Below is a small trained network, with its code and all its weights. Each question gives an input and a class and asks what happens when units are switched off, that is, made to give their printed mean instead of their output.

import numpy as np


def w(rows, s, z=0):
    codes = np.array(rows[::2]) - 128.0
    scale = np.full(codes.shape[1], s)
    scale[-1] = z or s
    return codes * scale


def f(y):
    return np.maximum(y, 0)


def log_softmax(a):
    a = a - a.max(-1, keepdims=True)
    return a - np.log(np.exp(a).sum(-1, keepdims=True))


def net(x, mask):
    res = np.array(x, float).reshape(1, 6) / 4 @ E
    y = f(res @ A[0][:, :-1].T + A[0][:, -1])
    res = res + np.where(mask, y, B[0][:, -1]) @ B[0][:, :-1]
    return log_softmax(res[-1] @ U[:, :-1].T + U[:, -1])


A, B = {}, {}
E = w([
[74,172,121,7,94,177,70,214,125,231],'x0',
[121,123,124,124,131,125,125,128,130,122],'x1',
[173,73,29,222,181,170,40,175,102,193],'x2',
[132,132,129,129,130,127,128,130,129,129],'x3',
[129,42,255,121,184,53,61,68,149,221],'x4',
[131,128,134,128,131,132,127,133,129,124],'x5',
],0.0099)
A[0] = w([
[88,190,112,5,112,175,74,192,131,206,83],'neuron 0',
[127,152,164,62,86,93,187,103,148,106,38],'neuron 1',
[177,80,46,221,176,171,60,161,82,204,10],'neuron 2',
[96,159,114,35,89,152,96,178,127,192,65],'neuron 3',
[100,119,85,141,94,176,157,145,93,99,91],'neuron 4',
[173,123,80,217,138,98,177,38,151,41,81],'neuron 5',
[130,208,46,121,102,165,181,172,93,39,95],'neuron 6',
[137,183,74,128,118,162,177,141,131,86,80],'neuron 7',
[121,132,112,115,155,139,120,113,137,110,82],'neuron 8',
[119,135,156,106,102,116,135,120,112,109,65],'neuron 9',
[114,42,254,115,199,62,91,75,139,206,103],'neuron 10',
[173,70,50,203,170,179,46,176,117,164,2],'neuron 11',
[100,171,200,53,116,106,211,98,150,96,55],'neuron 12',
[152,102,136,200,160,108,176,81,121,66,55],'neuron 13',
[138,90,211,131,171,86,62,99,143,192,79],'neuron 14',
[108,163,121,43,116,148,125,194,130,201,65],'neuron 15',
[121,199,28,146,98,203,191,192,117,56,118],'neuron 16',
[95,171,207,83,128,110,195,126,122,82,33],'neuron 17',
[96,169,230,32,55,106,194,76,150,58,79],'neuron 18',
[136,119,137,164,131,134,146,117,160,102,33],'neuron 19',
[180,100,146,216,175,75,192,73,122,43,73],'neuron 20',
],0.0093,0.0063)
B[0] = w([
[50,14,249,176,110,193,115,127,61,81,235],'neuron 0',
[106,163,81,148,221,135,96,155,130,135,167],'neuron 1',
[114,150,28,167,244,146,102,199,136,78,224],'neuron 2',
[68,68,211,172,114,147,104,86,38,72,203],'neuron 3',
[142,165,126,105,104,112,143,97,189,166,166],'neuron 4',
[32,46,227,130,90,160,108,136,67,118,220],'neuron 5',
[217,174,135,56,60,57,169,62,163,200,217],'neuron 6',
[156,128,137,79,104,76,129,105,166,172,179],'neuron 7',
[147,142,142,132,135,112,125,149,128,103,128],'neuron 8',
[97,129,81,129,131,131,116,118,101,147,141],'neuron 9',
[230,208,123,5,2,33,203,74,213,187,249],'neuron 10',
[113,184,47,186,230,139,93,191,153,89,212],'neuron 11',
[134,145,60,188,220,149,118,185,165,118,187],'neuron 12',
[99,56,193,137,119,196,103,140,80,131,193],'neuron 13',
[199,198,113,56,61,81,199,55,177,163,209],'neuron 14',
[67,78,189,195,73,190,139,119,70,93,198],'neuron 15',
[223,186,130,21,52,28,182,61,213,186,234],'neuron 16',
[152,128,73,162,195,127,73,165,134,117,172],'neuron 17',
[151,150,7,201,229,157,71,214,135,98,214],'neuron 18',
[135,125,153,142,120,150,118,151,115,129,142],'neuron 19',
[16,79,212,190,68,216,98,122,30,92,225],'neuron 20',
],0.0075,0.018)
U = w([
[180,162,137,22,50,82,148,96,177,161,253],'0',
[60,36,247,151,92,169,113,127,74,122,49],'1',
[130,149,2,166,247,138,99,185,152,122,73],'2',
],0.0095,0.0016)

Each question gives the input, the list of numbers given to net, and the class t.
The units are the neurons (one row each of A and B). Each row of codes is followed by its name. A weight is (code - 128) times the scale printed after its matrix; where a second scale follows, it is the last column's (A, B and U).
mask holds one flag per neuron, in row order. A switched-off neuron (its flag False) gives its mean, the last column of its row in B, instead of its output. The means were averaged over made-up inputs and are rounded, as every weight is.
A unit's drop is (log p(t) with every unit on - log p(t) with that unit switched off) / (log p(t) with every unit on - log p(t) with every unit switched off).
most important unit: the unit with the biggest drop
k most important neurons: the k neurons with the biggest drops, biggest first
drop when u is switched off: that unit's drop, to one decimal
input [7,7,-5,-7,3,-7], class 1: most important unit -> neuron 0
input [1,0,7,-4,6,-7], class 2: 3 most important neurons -> neuron 2; neuron 11; neuron 16
input [6,6,-3,-4,-5,-8], class 1: 4 most important neurons -> neuron 0; neuron 10; neuron 3; neuron 15
input [6,-6,-3,-1,5,7], class 1: 3 most important neurons -> neuron 0; neuron 16; neuron 3
input [-7,-6,-3,7,-5,3], class 1: 3 most important neurons -> neuron 20; neuron 5; neuron 10
input [-7,-1,-7,2,7,-4], class 0: 3 most important neurons -> neuron 10; neuron 14; neuron 0
input [7,-8,-5,-1,6,0], class 1: 3 most important neurons -> neuron 0; neuron 3; neuron 16
input [-7,-1,6,4,-5,-2], class 1: 2 most important neurons -> neuron 5; neuron 20
input [-6,-2,5,3,-5,-1], class 1: 3 most important neurons -> neuron 5; neuron 10; neuron 20
input [-8,0,3,5,-8,-6], class 0: 2 most important neurons -> neuron 16; neuron 6
input [-8,7,8,0,-6,2], class 1: 3 most important neurons -> neuron 5; neuron 20; neuron 13
input [3,2,6,2,8,-6], class 0: drop when neuron 10 is switched off -> 1.8
input [-1,3,4,5,6,0], class 0: drop when neuron 10 is switched off -> 0.1
input [-5,0,-8,6,2,2], class 2: most important unit -> neuron 18
input [6,-2,8,8,3,8], class 2: drop when neuron 11 is switched off -> 1.4
